Below are the code and all the weights of a small trained network. Each question names an input and a class and asks about switching units off, where a switched-off unit gives its printed mean instead of its output.

import numpy as np


def w(rows, s, z=0):
    codes = np.array(rows[::2]) - 128.0
    scale = np.full(codes.shape[1], s)
    scale[-1] = z or s
    return codes * scale


def f(y):
    return y / 2 * (1 + np.tanh(0.7978845608 * (y + 0.044715 * y**3)))


def log_softmax(a):
    a = a - a.max(-1, keepdims=True)
    return a - np.log(np.exp(a).sum(-1, keepdims=True))


def net(x, mask):
    res = np.array(x, float).reshape(1, 8) / 4 @ E
    y = f(res @ A[0][:, :-1].T + A[0][:, -1])
    res = res + np.where(mask, y, B[0][:, -1]) @ B[0][:, :-1]
    return log_softmax(res[-1] @ U[:, :-1].T + U[:, -1])


A, B = {}, {}
E = w([
[123,131,124,124,126,121,124,128],'x0',
[117,53,49,116,230,128,64,120],'x1',
[184,121,127,33,97,223,98,254],'x2',
[128,127,126,134,131,128,131,132],'x3',
[153,213,177,215,188,176,61,130],'x4',
[132,126,129,130,123,126,128,128],'x5',
[18,115,62,242,12,179,103,213],'x6',
[33,74,235,119,183,114,137,179],'x7',
],0.0082)
A[0] = w([
[165,181,13,143,72,155,156,84,126],'neuron 0',
[85,144,85,148,121,65,176,38,7],'neuron 1',
[80,44,249,76,140,107,121,173,35],'neuron 2',
[126,24,106,125,162,122,56,112,2],'neuron 3',
[243,157,198,9,218,68,168,70,38],'neuron 4',
[99,74,58,110,207,142,7,97,23],'neuron 5',
[1,36,233,106,174,167,87,136,139],'neuron 6',
[233,92,123,7,76,240,93,251,19],'neuron 7',
[122,10,77,65,62,48,246,110,169],'neuron 8',
[209,166,33,71,84,166,94,66,70],'neuron 9',
[121,251,226,102,27,111,198,123,35],'neuron 10',
],0.007,0.0044)
B[0] = w([
[138,124,179,110,92,98,158,186,180],'neuron 0',
[72,133,173,198,245,90,140,109,159],'neuron 1',
[163,146,152,166,144,62,229,175,180],'neuron 2',
[148,83,108,166,153,141,151,122,145],'neuron 3',
[58,94,124,162,49,169,70,186,247],'neuron 4',
[182,70,66,84,144,197,176,103,165],'neuron 5',
[187,132,158,170,120,132,149,175,207],'neuron 6',
[64,144,142,210,209,117,120,31,238],'neuron 7',
[190,181,123,176,89,194,76,73,228],'neuron 8',
[145,114,215,124,149,51,214,215,182],'neuron 9',
[151,29,70,49,172,231,185,67,184],'neuron 10',
],0.011,0.012)
U = w([
[174,7,37,50,158,184,216,82,98],'0',
[60,159,194,176,205,76,110,22,95],'1',
[202,133,207,119,92,31,203,210,61],'2',
[13,80,85,166,2,149,72,201,123],'3',
[199,195,139,154,107,169,56,99,245],'4',
],0.0093,0.011)

Each question gives the input, the list of numbers given to net, and the class t.
The units are the neurons (one row each of A and B). Each row of codes is followed by its name. A weight is (code - 128) times the scale printed after its matrix; where a second scale follows, it is the last column's (A, B and U).
mask holds one flag per neuron, in row order. A switched-off neuron (its flag False) gives its mean, the last column of its row in B, instead of its output. The means were averaged over made-up inputs and are rounded, as every weight is.
A unit's drop is (log p(t) with every unit on - log p(t) with that unit switched off) / (log p(t) with every unit on - log p(t) with every unit switched off).
The circuit of an input: a set's keep is (log p(t) with only the set's units on - log p(t) with every unit switched off) / (log p(t) with every unit on - log p(t) with every unit switched off). Starting from all 11 units, units are removed one at a time, each time the one whose removal leaves the highest keep (on an exact tie, the one counted first), for as long as the keep stays at least 0.8.
units of the circuit, in order: the units of the circuit, biggest drop first
most important unit: the unit with the biggest drop
top k neurons: the k neurons with the biggest drops, biggest first
drop when u is switched off: that unit's drop, to one decimal
input [-8,2,5,-1,-8,-7,-8,-5], class 3: most important unit => neuron 4
input [7,-4,3,3,-6,-6,3,3], class 4: units of the circuit, in order => (neuron 8; neuron 4)
input [1,5,-6,-1,-5,3,6,8], class 2: top 2 neurons => (neuron 6; neuron 7)
input [-3,-7,3,-1,7,-5,4,5], class 0: top 3 neurons => (neuron 10; neuron 4; neuron 8)
input [-8,-6,4,-6,-8,-5,4,8], class 2: top 2 neurons => (neuron 2; neuron 6)
input [2,-1,3,-3,-6,-8,-2,-4], class 4: top 2 neurons => (neuron 8; neuron 2)
input [-6,1,-6,8,6,5,6,7], class 2: units of the circuit, in order => (neuron 7; neuron 6)
input [8,-6,-6,6,4,3,-5,-2], class 0: top 2 neurons => (neuron 10; neuron 7)
input [2,3,6,-7,5,7,5,1], class 1: top 2 neurons => (neuron 7; neuron 4)
input [-8,-6,3,-3,-3,-5,8,-8], class 2: top 2 neurons => (neuron 0; neuron 9)
input [-4,-1,-5,-3,-7,3,2,3], class 4: top 2 neurons => (neuron 8; neuron 7)
input [0,-5,8,-2,8,3,-8,0], class 1: top 2 neurons => (neuron 7; neuron 8)
input [5,6,0,-1,-6,4,-7,0], class 3: top 2 neurons => (neuron 4; neuron 10)
input [6,6,3,-3,3,0,0,-7], class 2: most important unit => neuron 9
input [0,1,-2,2,-8,-8,2,4], class 4: drop when neuron 4 is switched off => 0.1
input [-7,1,8,6,-6,8,6,7], class 1: drop when neuron 7 is switched off => 0.9
input [-1,0,6,-1,-1,4,-4,-4], class 1: drop when neuron 7 is switched off => 1.2
